Here is a tiny trained network, its code and every weight. The questions are about switching its units off for an input and a target symbol, where a switched-off unit gives its printed mean instead of its output.

import numpy as np


def w(rows, s, z=0):
    codes = np.array(rows[::2]) - 128.0
    scale = np.full(codes.shape[1], s)
    scale[-1] = z or s
    return codes * scale


def f(y):
    return y / 2 * (1 + np.tanh(0.7978845608 * (y + 0.044715 * y**3)))


def softmax(a):
    e = np.exp(a - a.max(-1, keepdims=True))
    return e / e.sum(-1, keepdims=True)


def log_softmax(a):
    a = a - a.max(-1, keepdims=True)
    return a - np.log(np.exp(a).sum(-1, keepdims=True))


def net(x, mask):
    ids = ['ΓΞΠΦβδεμστψ'.index(c) for c in x.split()]
    T = len(ids)
    res = E[ids] + P[:T]
    u = 0
    for l in range(2):
        r = res
        for j in range(2):
            rows = slice(2 * j, 2 * j + 2)
            q, k, v = (r @ M[l][rows].T for M in (Q, K, V))
            z = softmax(np.where(np.tri(T) > 0, q @ k.T / 2**0.5, -1e9)) @ v
            o = O[l][rows]
            res = res + np.where(mask[u + j], z, o[:, -1]) @ o[:, :-1]
        u += 2
        y = f(res @ A[l][:, :-1].T + A[l][:, -1])
        res = res + np.where(mask[u : u + 4], y, B[l][:, -1]) @ B[l][:, :-1]
        u += 4
    return log_softmax(res[-1] @ U[:, :-1].T + U[:, -1])


Q, K, V, O, A, B = {}, {}, {}, {}, {}, {}
E = w([
[100,128,120,111,138,163,123,154,105,111,178],'Γ',
[143,143,36,96,109,186,116,175,134,86,179],'Ξ',
[118,115,151,28,72,166,142,111,98,80,104],'Π',
[150,45,118,145,141,112,86,149,116,169,167],'Φ',
[66,79,96,177,111,128,134,75,100,88,80],'β',
[135,142,132,89,131,204,99,123,147,105,227],'δ',
[135,65,98,81,141,54,186,103,200,159,177],'ε',
[155,139,143,160,138,187,160,87,130,121,238],'μ',
[141,107,181,150,128,138,142,112,82,207,135],'σ',
[111,7,169,115,119,86,89,151,186,124,132],'τ',
[165,142,169,56,168,175,52,179,75,106,160],'ψ',
],0.02)
P = w([
[13,175,117,175,58,170,35,157,148,184,90],'0',
[9,151,136,143,142,189,105,117,102,100,108],'1',
[55,137,70,142,160,166,144,111,124,121,130],'2',
[73,132,95,134,101,146,198,116,115,127,176],'3',
[107,102,162,81,112,155,147,118,115,124,143],'4',
[168,125,116,75,81,86,172,103,121,97,150],'5',
[147,126,103,132,133,77,154,71,118,90,145],'6',
[96,140,104,197,117,90,161,74,144,169,255],'7',
[173,106,177,90,134,71,145,119,104,96,156],'8',
[126,165,178,172,154,58,154,111,143,110,245],'9',
[138,152,150,181,125,45,150,125,156,77,207],'10',
],0.008)
Q[0] = w([
[58,192,189,202,58,114,155,27,209,110,201],'L0H0',
[200,212,171,212,174,3,111,115,213,113,104],'L0H0',
[216,194,122,103,107,152,125,135,169,160,120],'L0H1',
[198,186,142,188,147,114,107,100,115,243,42],'L0H1',
],0.0045)
K[0] = w([
[157,203,121,34,160,1,114,159,126,96,108],'L0H0',
[20,220,96,117,37,87,123,246,133,36,108],'L0H0',
[87,157,127,132,79,120,104,170,30,106,86],'L0H1',
[41,175,65,66,65,193,112,176,85,117,29],'L0H1',
],0.0048)
V[0] = w([
[159,136,164,147,101,105,193,49,195,52,116],'L0H0',
[133,182,148,102,78,99,130,238,209,63,44],'L0H0',
[91,219,175,177,102,225,186,12,254,152,238],'L0H1',
[50,148,99,174,106,211,174,213,181,85,44],'L0H1',
],0.005)
O[0] = w([
[169,166,147,164,186,183,164,162,206,126,120,76],'L0H0',
[136,132,139,86,169,170,127,229,190,176,78,14],'L0H0',
[177,128,112,126,155,174,158,55,129,70,108,255],'L0H1',
[122,250,108,170,83,166,107,158,150,145,59,89],'L0H1',
],0.011,0.005)
A[0] = w([
[122,145,199,44,51,119,185,115,117,78,35,38],'L0N0',
[64,76,128,98,160,96,40,141,164,116,98,2],'L0N1',
[105,233,108,66,123,160,215,79,185,169,127,110],'L0N2',
[160,153,253,184,172,168,149,117,65,231,79,51],'L0N3',
],0.0054,0.0025)
B[0] = w([
[88,107,149,215,138,145,107,139,144,179,185,192],'L0N0',
[98,182,210,151,97,175,118,111,141,201,194,118],'L0N1',
[134,78,162,109,92,121,155,162,161,106,26,254],'L0N2',
[123,166,110,114,136,71,167,93,190,246,136,189],'L0N3',
],0.011,0.00069)
Q[1] = w([
[174,145,162,93,131,112,119,193,142,234,30],'L1H0',
[113,211,173,159,154,117,211,140,183,129,81],'L1H0',
[150,139,164,107,175,83,124,157,101,76,200],'L1H1',
[117,221,183,97,162,96,120,142,166,67,2],'L1H1',
],0.0066)
K[1] = w([
[15,121,52,81,49,197,118,94,136,110,78],'L1H0',
[55,198,160,76,102,136,72,205,106,64,125],'L1H0',
[225,175,163,95,129,105,123,86,117,149,166],'L1H1',
[62,179,151,209,89,106,157,125,253,162,3],'L1H1',
],0.006)
V[1] = w([
[150,137,132,217,72,230,33,192,115,56,196],'L1H0',
[92,54,179,101,150,43,88,105,226,30,129],'L1H0',
[141,241,201,124,205,92,49,123,94,96,59],'L1H1',
[158,253,216,108,187,21,52,191,174,148,142],'L1H1',
],0.0051)
O[1] = w([
[217,42,107,159,53,146,126,118,98,166,93,100],'L1H0',
[103,46,119,95,104,196,238,179,126,133,175,147],'L1H0',
[149,123,86,120,120,108,229,123,2,104,59,74],'L1H1',
[126,104,130,123,153,171,117,105,60,129,124,11],'L1H1',
],0.0087,0.012)
A[1] = w([
[33,151,116,138,98,191,141,97,139,98,108,32],'L1N0',
[142,107,85,91,110,101,116,74,136,85,128,73],'L1N1',
[95,88,144,162,125,130,216,157,112,128,2,5],'L1N2',
[149,165,60,145,151,192,121,126,116,62,154,52],'L1N3',
],0.0076,0.002)
B[1] = w([
[194,61,162,101,251,3,121,218,102,148,70,203],'L1N0',
[141,188,171,179,217,224,116,84,73,172,180,253],'L1N1',
[85,89,161,240,39,113,232,136,171,90,118,136],'L1N2',
[86,144,240,62,76,102,126,53,147,70,31,240],'L1N3',
],0.0064)
U = w([
[148,132,106,101,136,136,177,117,2,126,124,253],'Γ',
[166,134,21,73,118,146,105,130,144,113,85,125],'Ξ',
[113,97,153,117,87,143,156,134,140,140,123,152],'Π',
[142,83,42,156,110,126,86,148,66,90,201,122],'Φ',
[116,134,70,197,97,97,159,141,113,73,125,142],'β',
[193,98,114,148,190,226,156,60,157,137,100,67],'δ',
[119,119,155,62,197,138,210,166,142,145,92,194],'ε',
[196,95,134,162,147,196,137,87,123,81,124,130],'μ',
[128,218,188,126,148,48,153,70,107,175,127,118],'σ',
[117,139,170,136,114,185,139,156,127,149,104,91],'τ',
[148,115,89,114,117,143,91,143,64,146,168,14],'ψ',
],0.0069,0.0038)

Each question gives the input, a string of symbols that net reads in full, and the target symbol t.
The units are the heads (2 rows each of Q, K, V and O) and the neurons (one row each of A and B). Each row of codes is followed by its name. A weight is (code - 128) times the scale printed after its matrix; where a second scale follows, it is the last column's (O, A, B and U).
mask holds one flag per unit, layer by layer, with each layer's heads first. A switched-off unit (its flag False) gives its mean, the last column of its rows in O or B, instead of its output. The means were averaged over made-up inputs and are rounded, as every weight is.
A unit's drop is (log p(t) with every unit on - log p(t) with that unit switched off) / (log p(t) with every unit on - log p(t) with every unit switched off).
The circuit of an input: a set's keep is (log p(t) with only the set's units on - log p(t) with every unit switched off) / (log p(t) with every unit on - log p(t) with every unit switched off). Starting from all 12 units, units are removed one at a time, each time the one whose removal leaves the highest keep (on an exact tie, the one counted first), for as long as the keep stays at least 0.8.
units of the circuit, in order: the units of the circuit, biggest drop first
most important unit: the unit with the biggest drop
k most important neurons of layer l: the k neurons of layer l with the biggest drops, biggest first
which heads matter: for each layer, one digit per head in row order, 1 if its drop is at least 0.15 and else 0, layers parted by /
input Ξ ε σ σ Π, target σ: most important unit => L1H0
input Π μ Γ β μ σ Ξ β Γ ε Π, target ε: units of the circuit, in order => [L1H0 L0H1]
input μ δ β Φ ψ Ξ, target Γ: units of the circuit, in order => [L1H1 L0H0 L1N1]
input σ Ξ β, target σ: units of the circuit, in order => [L1H0 L0N3]
input μ Γ Ξ, target δ: which heads matter => 01 / 10
input Φ ψ δ Ξ ε Ξ δ, target ε: which heads matter => 00 / 10
input δ Π ε Ξ δ Γ ε, target ε: which heads matter => 01 / 10
input Ξ ψ δ β Ξ Π ψ Ξ ψ Π Π, target Γ: 2 most important neurons of layer 0 => [L0N2 L0N0]
input μ μ δ ψ, target μ: units of the circuit, in order => [L0H1 L1H0]
input δ ε Ξ, target ε: units of the circuit, in order => [L1H0 L1N0]
input Π μ Ξ μ μ Ξ, target μ: which heads matter => 01 / 00
input β δ Π ε β τ Π σ Φ, target σ: which heads matter => 10 / 10
input μ Φ τ Π Ξ σ μ σ μ μ β, target δ: units of the circuit, in order => [L0H1 L1N1]
input Ξ Γ Γ Φ Ξ τ Φ Ξ Ξ β, target Φ: most important unit => L1N3
input Ξ Γ ψ, target Γ: which heads matter => 00 / 01
input Π Π Ξ, target Ξ: units of the circuit, in order => [L1H0 L0H1 L0H0]
input δ σ σ σ σ Π Φ Φ β Γ, target Φ: which heads matter => 11 / 00
input β ψ β Γ σ σ δ Π μ Π, target μ: units of the circuit, in order => [L0H1 L1H0 L1N1]
input β μ Φ Φ τ σ σ τ, target σ: 2 most important neurons of layer 0 => [L0N3 L0N1]
input Π σ ε Γ Γ τ Γ μ ψ, target Γ: units of the circuit, in order => [L1H1 L0H0]
input σ ψ β, target Γ: units of the circuit, in order => [L1H1]
input μ Γ δ β σ Ξ σ τ Π, target σ: units of the circuit, in order => [L1H0 L0N3]
